[[130 125 139]
 [139 114 131]
 [124 147 110]
 [124 107 120]
 [122 134 150]]
:
[[124 147 110]
 [124 107 120]
 [139 114 131]
 [130 125 139]
 [122 134 150]]

[[110 115 138 141 120 123 154 137]
 [135 104 146 136 133 134 137 134]
 [145 108 141 126 120 124 142 127]
 [141 150 122 117 138 114 153 120]]
:
[[141 150 122 117 138 114 153 120]
 [110 115 138 141 120 123 154 137]
 [145 108 141 126 120 124 142 127]
 [135 104 146 136 133 134 137 134]]

[[145 113 145]
 [112 145 112]
 [132 130 132]
 [111 151 111]]
:
[[111 151 111]
 [112 145 112]
 [132 130 132]
 [145 113 145]]

[[128 120 128 140 132 144 131]
 [136 154 112 142 129 143 104]
 [123 116 124 144 132 147 130]]
:
[[136 154 112 142 129 143 104]
 [123 116 124 144 132 147 130]
 [128 120 128 140 132 144 131]]

[[158 110 109 109 129 118 123 133 148 142 113 124 114]
 [134 118 118 130 138 133 128 146 113 123 118 128 119]
 [117 115 115 144 125 148 136 115 133 132 112 133 114]]
:
[[158 110 109 109 129 118 123 133 148 142 113 124 114]
 [117 115 115 144 125 148 136 115 133 132 112 133 114]
 [134 118 118 130 138 133 128 146 113 123 118 128 119]]

[[117 105 117 129 143 125]
 [120 116 116 118 119 115]
 [115 128 136 119 101 129]
 [157 140 110 121 136 142]]
:
[[157 140 110 121 136 142]
 [120 116 116 118 119 115]
 [117 105 117 129 143 125]
 [115 128 136 119 101 129]]

[[137 136 134 124 126 120 150 117 117]
 [120 128 135 131 150 141 116 148 126]
 [119 141 130 116 118 131 122 127 151]
 [119 143 126 113 116 132 143 117 138]]
:
[[119 143 126 113 116 132 143 117 138]
 [119 141 130 116 118 131 122 127 151]
 [137 136 134 124 126 120 150 117 117]
 [120 128 135 131 150 141 116 148 126]]

[[134 128 133]
 [147 131 140]
 [112 134 119]
 [118 126 120]
 [150 128 139]
 [109 139 118]
 [125 140 130]
 [130 123 131]
 [129 118 132]
 [138 142 137]]
:
[[109 139 118]
 [112 134 119]
 [118 126 120]
 [125 140 130]
 [130 123 131]
 [129 118 132]
 [134 128 133]
 [138 142 137]
 [150 128 139]
 [147 131 140]]

[[137 115 151 125 108 113 131 145 113 145]
 [114 130 124 129 138 137 129 136 129 110]]
:
[[114 130 124 129 138 137 129 136 129 110]
 [137 115 151 125 108 113 131 145 113 145]]
---
[[147 132 124]
 [116 120 145]
 [118 137 147]
 [115 128 112]
 [117 130 118]
 [139 118 131]
 [136 152 121]
 [140 129 114]
 [119 149 115]]
:
[[115 128 112]
 [140 129 114]
 [119 149 115]
 [117 130 118]
 [136 152 121]
 [147 132 124]
 [139 118 131]
 [116 120 145]
 [118 137 147]]

[[125 121 150 140 148 124 129 144 155 120 150 130 122 137]
 [128 146 121 136 115 149 122 125 124 153 122 118 129 111]
 [134 109 119 107 130 143 130 122 112 127 117 134 137 148]
 [117 129 120 123 138 145 124 114 112 140 122 121 116 152]
 [118 127 115 120 130 143 136 111 108 138 117 135 118 148]]
:
[[118 127 115 120 130 143 136 111 108 138 117 135 118 148]
 [134 109 119 107 130 143 130 122 112 127 117 134 137 148]
 [117 129 120 123 138 145 124 114 112 140 122 121 116 152]
 [128 146 121 136 115 149 122 125 124 153 122 118 129 111]
 [125 121 150 140 148 124 129 144 155 120 150 130 122 137]]

[[125 121 120 129 123 143 127 115 129]
 [125 138 133 138 128 130 139 114 138]
 [136 131 123 132 135 133 126 102 132]
 [115 118 131 130 135 131 132 150 130]
 [127 123 104 119 126 127 114 119 119]
 [137 136 125 130 122 126 129 124 130]
 [138 120 129 127 127 121 115 113 127]
 [124 126 144 135 124 134 134 132 135]]
:
[[127 123 104 119 126 127 114 119 119]
 [125 121 120 129 123 143 127 115 129]
 [136 131 123 132 135 133 126 102 132]
 [137 136 125 130 122 126 129 124 130]
 [138 120 129 127 127 121 115 113 127]
 [115 118 131 130 135 131 132 150 130]
 [125 138 133 138 128 130 139 114 138]
 [124 126 144 135 124 134 134 132 135]]

[[135 124 125 136 117 121 131 119 125 124]
 [120 118 113 138 107 135 108 118 131 128]
 [151 118 142 150 109 109 138 123 109 115]
 [140 114 128 134 129 123 102 141 142 109]]
:
[[120 118 113 138 107 135 108 118 131 128]
 [135 124 125 136 117 121 131 119 125 124]
 [140 114 128 134 129 123 102 141 142 109]
 [151 118 142 150 109 109 138 123 109 115]]

[[136 141 130 112 135 130 132]
 [135 130 119 113 125 152 124]]
:
[[135 130 119 113 125 152 124]
 [136 141 130 112 135 130 132]]

[[130 153 118 128 142  99]
 [134 116 142 117 109 117]
 [134 115 143 117 109 116]
 [131 111 152 145 116 137]
 [129 129 101 111 142 128]]
:
[[129 129 101 111 142 128]
 [130 153 118 128 142  99]
 [134 116 142 117 109 117]
 [134 115 143 117 109 116]
 [131 111 152 145 116 137]]

[[110 122 124 140 139 146 122 138 120]
 [132 110 110 137 127 126 112 129 126]
 [128 120 121 126 145 135 136 133 114]
 [129 134 137 146 113 119 135 114 119]
 [120 134 119 120 108 130 136 114 138]
 [106 130 131 137 136 147 116 140 128]
 [106 121 123 149 133 149 112 140 120]]
:
[[132 110 110 137 127 126 112 129 126]
 [120 134 119 120 108 130 136 114 138]
 [128 120 121 126 145 135 136 133 114]
 [106 121 123 149 133 149 112 140 120]
 [110 122 124 140 139 146 122 138 120]
 [106 130 131 137 136 147 116 140 128]
 [129 134 137 146 113 119 135 114 119]]

[[130 137 131 126 118 133 145 133 126 124 137 126 136 115 116]
 [127 124 127 125 131 121 120 129 122 136 122 128 125 136 126]
 [127 125 128 131 130 121 125 131 120 138 123 127 128 135 122]
 [127 118 122 111 137 132 114 115 143 117 124 132 121 135 155]]
:
[[127 118 122 111 137 132 114 115 143 117 124 132 121 135 155]
 [127 124 127 125 131 121 120 129 122 136 122 128 125 136 126]
 [127 125 128 131 130 121 125 131 120 138 123 127 128 135 122]
 [130 137 131 126 118 133 145 133 126 124 137 126 136 115 116]]

[[105 142 138 114 106 156 109]
 [119 140 118 115 140 140 114]
 [136 127 122 129 151 117 137]]
:
[[119 140 118 115 140 140 114]
 [136 127 122 129 151 117 137]
 [105 142 138 114 106 156 109]]
---
[[105 131]
 [111 134]
 [139 139]]
:
[[105 131]
 [111 134]]

[[108 125 125 114 127]
 [134 110 116 140 104]
 [125 136 108 123 115]
 [123 123 111 140 120]]
:
[[108 125]
 [134 110]]

[[154 135]
 [116 110]
 [141 130]
 [124 127]
 [130 123]]
:
[[154 135]
 [116 110]]

[[124 117 141 127]
 [111 130 136 128]
 [103 134 141 128]
 [110 141 131 152]
 [116 134 132 134]]
:
[[124 117]
 [111 130]]

[[129 103 116  99 147]
 [129 120 118 118 132]]
:
[[129 103]
 [129 120]]

[[106 114 146]
 [133 105 122]
 [129 116 110]]
:
[[106 114]
 [133 105]]

[[123 102 104]
 [124 117 132]
 [123 129 114]
 [123 106 112]
 [124 110 127]]
:
[[123 102]
 [124 117]]

[[ 99 108  99 124]
 [149 123 149 123]
 [153 114 153 123]]
:
[[ 99 108]
 [149 123]]
---
[[130 123 134 127 149]
 [129 128 129 129 148]]
:
[[129 128 129 129 148]
 [130 123 134 127 149]]

[[130 119 138 129 123 122 138 114 130 138 135 117 150 120 121 128]
 [132 138 138 130 154 132 137 119 120 123 118 141 146 133 129 122]
 [157 129 124 108 136 145 144 138 133 137 146 134 119 113 135 129]]
:
[[157 129 124 108 136 145 144 138 133 137 146 134 119 113 135 129]
 [132 138 138 130 154 132 137 119 120 123 118 141 146 133 129 122]
 [130 119 138 129 123 122 138 114 130 138 135 117 150 120 121 128]]

[[131 142 144 157 139]
 [127 120 122 146 116]
 [120 120 127 100 126]
 [123 141 132 131 130]]
:
[[123 141 132 131 130]
 [120 120 127 100 126]
 [127 120 122 146 116]
 [131 142 144 157 139]]

[[110 147 131 111 120 119 132 111 111 113 118]
 [113 156 103 124 122 139 109 122 120 112 140]
 [109 132 148 104 115 106 146 104 106 113 104]]
:
[[109 132 148 104 115 106 146 104 106 113 104]
 [113 156 103 124 122 139 109 122 120 112 140]
 [110 147 131 111 120 119 132 111 111 113 118]]

[[146 151 134 122]
 [125 125 120 113]
 [120 127 129 142]
 [134 132 130 144]
 [146 137 133 131]
 [116 122 110 115]
 [141 140 154 149]]
:
[[141 140 154 149]
 [116 122 110 115]
 [146 137 133 131]
 [134 132 130 144]
 [120 127 129 142]
 [125 125 120 113]
 [146 151 134 122]]

[[135 126 141 116 143]
 [136 127 129 133 156]
 [121 118 106 112 121]
 [117 121 117 151 143]]
:
[[117 121 117 151 143]
 [121 118 106 112 121]
 [136 127 129 133 156]
 [135 126 141 116 143]]

[[122 122 134 118 109 125  99 123 121 138 139 113 148]
 [141 137 153 127 105 126 122 120 117 123 139 105 152]
 [121 119 115 119 129 124 131 123 131 148 131 123 137]
 [128 136 130 126 134 133 116 141 131 145 132 138 106]]
:
[[128 136 130 126 134 133 116 141 131 145 132 138 106]
 [121 119 115 119 129 124 131 123 131 148 131 123 137]
 [141 137 153 127 105 126 122 120 117 123 139 105 152]
 [122 122 134 118 109 125  99 123 121 138 139 113 148]]

[[115 136 125 128 131 130 128]
 [121 135 127 128 130 128 128]
 [117 137 126 129 137 129 124]
 [126 129 127 128 130 128 128]
 [128 131 125 129 131 130 127]
 [125 136 124 128 132 128 125]
 [136 139 109 129 143 128 106]]
:
[[136 139 109 129 143 128 106]
 [125 136 124 128 132 128 125]
 [128 131 125 129 131 130 127]
 [126 129 127 128 130 128 128]
 [117 137 126 129 137 129 124]
 [121 135 127 128 130 128 128]
 [115 136 125 128 131 130 128]]
